[144 161 111 164 128 165 174 152 151 104  74  94  95 133 144 164 111 164
 128 165 174 158 157 166 124 157 153  80 162 117 162 166 156  95]  dek
[114 139  79 133 138 176 162 152 151 104  74  94  95 133 144 164 111 164
 128 165 174 158 157 166 124 157 153  80 162 169 162 118 156  95]  ponug
[104  92 119  99  90 104 134 124 163  97  85 135 162 173 166 125 150 116
 174  87 100 170  98 154  86 125 141 129 150 100 142 135 150 152]  mut
which: [153  80 162 169 162 118]	ponug
which: [114 139  79 133 138 176 162 152 151 104  74  94  95 133 144 164 111 164
 128 165 174 158 157 166 124 157 153  80 162 169 162 118 156  95]	ponug
which: [144 161 111 164 128 165 174 152 151 104  74  94  95 133 144 164 111 164
 128 165 174 158 157 166 124 157 153  80 162 117 162 166 156  95]	dek
at: [125 150]	mut, 16
which: [174 152 151 104  74  94  95 133 144 164]	dek

[134 100 135 122 141 103  81] -> Gekep
[ 87 112 111 136 101 105 118] -> kas
[144 143 137 120 137 132 128] -> sosu
[137 122 137 120 137 148 154] -> tevet
[136  94 129 116 147 108  88] -> fivo
[125 138 133 141 109 145 160] -> Keb
[138 125 133 106 144 134 120] -> vule
[132 163 130 126 116 160 164] -> Sidit
at: [ 87 112 111 136 101]	kas, 1
at: [138 125 133]	vule, 1
which: [144 143 137 120 137 132 128]	sosu

[140 138 167 124 120 109 118  79  86] -> tiv
[175  92  79 137 120 162 175  84  98] -> fili
[ 89  99 137  79  94 153 114 120  93] -> Gosi
at: [124 120]	tiv, 4
at: [ 92  79 137 120 162]	fili, 2
which: [137  79]	Gosi
at: [162 175  84]	fili, 6

[130 133 113 140]  meru
[154  99 158 134]  dofa
[101 108  93 152]  Gep
[174 122 136  99]  gor
[130 133 132 166]  nemag
at: [108  93 152]	Gep, 2
which: [133 132]	nemag
which: [132 166]	nemag
which: [130 133 113 140]	meru
at: [101 108]	Gep, 1
at: [174 122]	gor, 1
at: [101 108  93]	Gep, 1

[161 152 150 104] -> dogus
[131 105 130 151] -> Tatim
[139 167 143 121] -> mipop
[119 110 136 124] -> votak
[151 104 139 130] -> dimo
[131 105 142 107] -> Zag
[119 106 136 124] -> Ror
[111 104 133 138] -> Pud
[106 119 143 124] -> duz
which: [150 104]	dogus
at: [106 119 143]	duz, 1
which: [119 106]	Ror
at: [111 104]	Pud, 1

[102  96 143 103 156  85  89 131  82  84 145 133 133 130 118 136 129 100
 144]  dem
[ 81  77 161 151 115 165  99  77 128  83  83 100  93 150 144  89 155 167
 101]  fud
[140 124 125 131 159 149 144 130 117 102 130 124 123 134 119 133 135 103
 156]  Tuzi
[132 118 114 116 149 134 136 120 114 114 119 116 118 122 115 123 120 111
 146]  gerid
[154 163 105 114 126  92 140 164 131 165 157 149 152 109 119 153 107 106
 138]  zozo
[ 82  85 156 145 102 143  96  84 131 103  89 104 100 139 145  93 144 172
  93]  gaval
which: [123 134 119 133]	Tuzi
at: [ 82  85 156 145 102 143  96  84 131 103  89]	gaval, 1
which: [ 85 156 145 102 143  96  84 131 103  89 104 100]	gaval
at: [165  99]	fud, 6

[102 106 107 152 106 132 124 141 130] : mes
[138 107 107 146 139 138 113 146 146] : vulu
[102 106 189 152 106 132 124 141 130] : fopi
[107 124 106 132 141 102 152 106 132] : ladod
[144 175 179 105 165 108 145 133 142] : bip
[102 106 107 152 106 132 137 141 130] : nuvon
[100 117 114 138 110 107 146 134 118] : libuv
which: [138 110 107 146]	libuv
at: [102 106 107 152 106 132 124 141]	mes, 1
which: [137 141]	nuvon
at: [107 124 106 132 141 102 152]	ladod, 1
which: [102 106 107 152 106 132 124 141 130]	mes
at: [114 138 110 107]	libuv, 3

